Below are the code and all the weights of a small trained network. Each question names an input and a target symbol and asks about switching units off, where a switched-off unit gives its printed mean instead of its output.

import numpy as np


def w(rows, s, z=0):
    codes = np.array(rows[::2]) - 128.0
    scale = np.full(codes.shape[1], s)
    scale[-1] = z or s
    return codes * scale


def norm(h):
    return h / np.sqrt((h * h).mean(-1, keepdims=True) + 1e-5)


def f(y):
    return np.maximum(y, 0)


def softmax(a):
    e = np.exp(a - a.max(-1, keepdims=True))
    return e / e.sum(-1, keepdims=True)


def log_softmax(a):
    a = a - a.max(-1, keepdims=True)
    return a - np.log(np.exp(a).sum(-1, keepdims=True))


def net(x, mask):
    ids = ['Δαβζημφ'.index(c) for c in x.split()]
    T = len(ids)
    res = E[ids] + P[:T]
    u = 0
    for l in range(3):
        r = norm(res)
        for j in range(2):
            rows = slice(3 * j, 3 * j + 3)
            q, k, v = (r @ M[l][rows].T for M in (Q, K, V))
            z = softmax(np.where(np.tri(T) > 0, q @ k.T / 3**0.5, -1e9)) @ v
            o = O[l][rows]
            res = res + np.where(mask[u + j], z, o[:, -1]) @ o[:, :-1]
        u += 2
        y = f(norm(res) @ A[l][:, :-1].T + A[l][:, -1])
        res = res + np.where(mask[u : u + 8], y, B[l][:, -1]) @ B[l][:, :-1]
        u += 8
    return log_softmax(norm(res)[-1] @ U[:, :-1].T + U[:, -1])


Q, K, V, O, A, B = {}, {}, {}, {}, {}, {}
E = w([
[27,119,148],'Δ',
[142,5,161],'α',
[116,198,149],'β',
[116,196,149],'ζ',
[117,198,149],'η',
[119,98,152],'μ',
[229,91,62],'φ',
],0.018)
P = w([
[144,149,113],'0',
[84,104,240],'1',
[150,193,94],'2',
[87,97,254],'3',
[137,155,69],'4',
[109,84,244],'5',
[134,158,62],'6',
[118,73,239],'7',
[130,163,58],'8',
[129,69,228],'9',
[121,173,46],'10',
[147,73,221],'11',
[122,173,56],'12',
],0.012)
Q[0] = w([
[88,88,225],'L0H1',
[124,83,175],'L0H1',
[102,215,2],'L0H1',
[149,88,63],'L0H2',
[129,104,206],'L0H2',
[104,166,204],'L0H2',
],0.029)
K[0] = w([
[69,59,223],'L0H1',
[115,73,164],'L0H1',
[123,251,19],'L0H1',
[177,52,120],'L0H2',
[162,165,232],'L0H2',
[78,208,147],'L0H2',
],0.024)
V[0] = w([
[113,123,159],'L0H1',
[227,142,16],'L0H1',
[116,201,3],'L0H1',
[211,127,100],'L0H2',
[128,190,165],'L0H2',
[193,5,41],'L0H2',
],0.0033)
O[0] = w([
[114,134,152,153],'L0H1',
[168,108,83,30],'L0H1',
[134,116,2,34],'L0H1',
[146,123,73,96],'L0H2',
[145,139,176,180],'L0H2',
[104,105,9,4],'L0H2',
],0.0085,0.0022)
A[0] = w([
[84,201,109,48],'L0N1',
[138,116,145,180],'L0N2',
[97,124,62,2],'L0N3',
[253,132,117,120],'L0N4',
[110,9,90,157],'L0N5',
[173,196,124,26],'L0N6',
[206,224,100,90],'L0N7',
[53,163,144,85],'L0N8',
],0.028,0.0074)
B[0] = w([
[72,162,178,205],'L0N1',
[165,144,166,193],'L0N2',
[19,131,130,160],'L0N3',
[32,83,166,187],'L0N4',
[251,218,133,254],'L0N5',
[184,101,167,189],'L0N6',
[81,98,2,250],'L0N7',
[172,170,192,216],'L0N8',
],0.043,0.0098)
Q[1] = w([
[150,114,135],'L1H1',
[110,147,130],'L1H1',
[127,113,136],'L1H1',
[191,133,8],'L1H2',
[154,125,209],'L1H2',
[152,126,224],'L1H2',
],0.013)
K[1] = w([
[74,114,191],'L1H1',
[130,140,109],'L1H1',
[129,100,146],'L1H1',
[175,43,197],'L1H2',
[49,245,126],'L1H2',
[44,251,120],'L1H2',
],0.013)
V[1] = w([
[245,112,163],'L1H1',
[87,145,110],'L1H1',
[126,236,71],'L1H1',
[98,253,117],'L1H2',
[203,119,98],'L1H2',
[111,77,199],'L1H2',
],0.043)
O[1] = w([
[81,250,137,176],'L1H1',
[129,80,124,118],'L1H1',
[7,2,115,187],'L1H1',
[224,206,185,252],'L1H2',
[83,169,46,90],'L1H2',
[42,91,189,116],'L1H2',
],0.033,0.015)
A[1] = w([
[53,76,2,178],'L1N1',
[178,169,17,113],'L1N2',
[160,198,16,88],'L1N3',
[203,9,103,218],'L1N4',
[51,189,36,19],'L1N5',
[198,50,20,47],'L1N6',
[225,98,110,3],'L1N7',
[55,127,218,238],'L1N8',
],0.019,0.004)
B[1] = w([
[230,176,13,254],'L1N1',
[156,188,57,162],'L1N2',
[175,204,126,175],'L1N3',
[235,108,4,199],'L1N4',
[168,179,14,199],'L1N5',
[204,93,171,159],'L1N6',
[142,66,69,177],'L1N7',
[185,177,91,231],'L1N8',
],0.032,0.0092)
Q[2] = w([
[175,250,141],'L2H1',
[135,189,117],'L2H1',
[92,219,65],'L2H1',
[153,68,137],'L2H2',
[158,137,172],'L2H2',
[72,44,223],'L2H2',
],0.019)
K[2] = w([
[206,164,179],'L2H1',
[166,153,133],'L2H1',
[168,169,91],'L2H1',
[135,145,154],'L2H2',
[124,168,77],'L2H2',
[254,143,134],'L2H2',
],0.029)
V[2] = w([
[252,88,123],'L2H1',
[195,67,192],'L2H1',
[71,183,145],'L2H1',
[58,159,102],'L2H2',
[110,98,60],'L2H2',
[114,131,116],'L2H2',
],0.028)
O[2] = w([
[107,254,74,250],'L2H1',
[161,201,131,175],'L2H1',
[152,79,99,108],'L2H1',
[117,74,66,135],'L2H2',
[52,124,133,196],'L2H2',
[116,118,120,137],'L2H2',
],0.027,0.021)
A[2] = w([
[119,107,142,86],'L2N1',
[79,77,41,5],'L2N2',
[115,127,127,64],'L2N3',
[98,165,43,222],'L2N4',
[119,28,69,238],'L2N5',
[254,144,140,135],'L2N6',
[32,118,229,124],'L2N7',
[144,105,172,136],'L2N8',
],0.037,0.0032)
B[2] = w([
[131,105,106,128],'L2N1',
[213,231,143,170],'L2N2',
[129,123,115,128],'L2N3',
[107,75,195,220],'L2N4',
[1,166,192,158],'L2N5',
[75,39,91,251],'L2N6',
[165,152,23,133],'L2N7',
[171,105,125,132],'L2N8',
],0.067,0.026)
U = w([
[242,74,245,254],'Δ',
[7,224,225,177],'α',
[97,63,100,108],'β',
[106,74,104,49],'ζ',
[77,54,112,207],'η',
[208,234,2,181],'μ',
[137,71,94,123],'φ',
],0.0075,0.0013)

Each question gives the input, a string of symbols that net reads in full, and the target symbol t.
The units are the heads (3 rows each of Q, K, V and O) and the neurons (one row each of A and B). Each row of codes is followed by its name. A weight is (code - 128) times the scale printed after its matrix; where a second scale follows, it is the last column's (O, A, B and U).
mask holds one flag per unit, layer by layer, with each layer's heads first. A switched-off unit (its flag False) gives its mean, the last column of its rows in O or B, instead of its output. The means were averaged over made-up inputs and are rounded, as every weight is.
A unit's drop is (log p(t) with every unit on - log p(t) with that unit switched off) / (log p(t) with every unit on - log p(t) with every unit switched off).
The circuit of an input: a set's keep is (log p(t) with only the set's units on - log p(t) with every unit switched off) / (log p(t) with every unit on - log p(t) with every unit switched off). Starting from the 12 units with the biggest drops (on a tie, the unit counted first), units are removed one at a time, each time the one whose removal leaves the highest keep (on an exact tie, the one counted first), for as long as the keep stays at least 0.8.
circuit, biggest first: the units of the circuit, biggest drop first
most important unit: the unit with the biggest drop
top k neurons: the k neurons with the biggest drops, biggest first
k most important neurons of layer l: the k neurons of layer l with the biggest drops, biggest first
which heads matter: for each layer, one digit per head in row order, 1 if its drop is at least 0.15 and else 0, layers parted by /
input Δ η μ β, target μ: 2 most important neurons of layer 0 : [L0N8; L0N7]
input ζ η Δ, target Δ: top neuron : [L0N5]
input μ η ζ φ μ φ μ φ μ ζ, target μ: top 4 neurons : [L0N3; L0N7; L0N5; L0N6]
input η Δ μ β φ η μ α, target μ: circuit, biggest first : [L0N7; L1H2]
input β α Δ Δ ζ μ η Δ φ β Δ α, target Δ: top 4 neurons : [L0N5; L0N7; L1N1; L0N3]
input α φ Δ ζ, target Δ: circuit, biggest first : [L0N1; L1H2]
input η β Δ η η μ α φ η μ η Δ, target η: circuit, biggest first : [L0N7; L1H2; L2N6; L0N5]
input η μ φ μ α η η α, target η: which heads matter : 10 / 01 / 00
input α Δ η β μ η, target μ: top 2 neurons : [L0N3; L0N7]
input μ η ζ ζ Δ α, target Δ: circuit, biggest first : [L0N5; L1H2]
input η η α Δ Δ α η μ μ α, target μ: which heads matter : 00 / 11 / 00
input ζ β Δ, target Δ: 3 most important neurons of layer 0 : [L0N5; L0N1; L0N8]
input μ β β φ β α ζ φ Δ η, target Δ: top 3 neurons : [L0N3; L0N6; L0N5]
input η Δ μ η β β α η β Δ μ μ, target μ: which heads matter : 00 / 01 / 00
input α μ φ, target α: 2 most important neurons of layer 2 : [L2N5; L2N4]
input μ α φ φ μ ζ, target μ: circuit, biggest first : [L2N5]
input μ Δ α ζ φ μ η η μ η, target μ: circuit, biggest first : [L1H2; L2N6]
input μ β η β, target η: 4 most important neurons of layer 2 : [L2N2; L2N6; L2N5; L2N4]
input ζ μ φ, target α: 3 most important neurons of layer 0 : [L0N7; L0N3; L0N1]
input η ζ μ φ Δ Δ Δ μ, target Δ: which heads matter : 10 / 01 / 00
input Δ Δ α φ ζ Δ η Δ, target η: 2 most important neurons of layer 2 : [L2N2; L2N4]
input η α Δ φ, target Δ: which heads matter : 11 / 11 / 11
input Δ η α α β η β μ η η, target η: most important unit : L0N7
input ζ μ μ Δ β φ Δ β, target Δ: top 4 neurons : [L0N3; L0N6; L0N5; L2N5]
input μ φ μ β, target μ: top 4 neurons : [L2N7; L0N5; L0N7; L1N1]
input α α β α η ζ, target η: 2 most important neurons of layer 0 : [L0N1; L0N7]
input μ Δ η μ, target η: top 2 neurons : [L2N2; L0N6]
input ζ α η Δ η φ φ Δ μ η μ μ, target μ: most important unit : L0N3
input μ η μ φ β ζ μ Δ, target μ: which heads matter : 10 / 01 / 00
input μ φ ζ φ ζ β, target η: which heads matter : 01 / 00 / 00
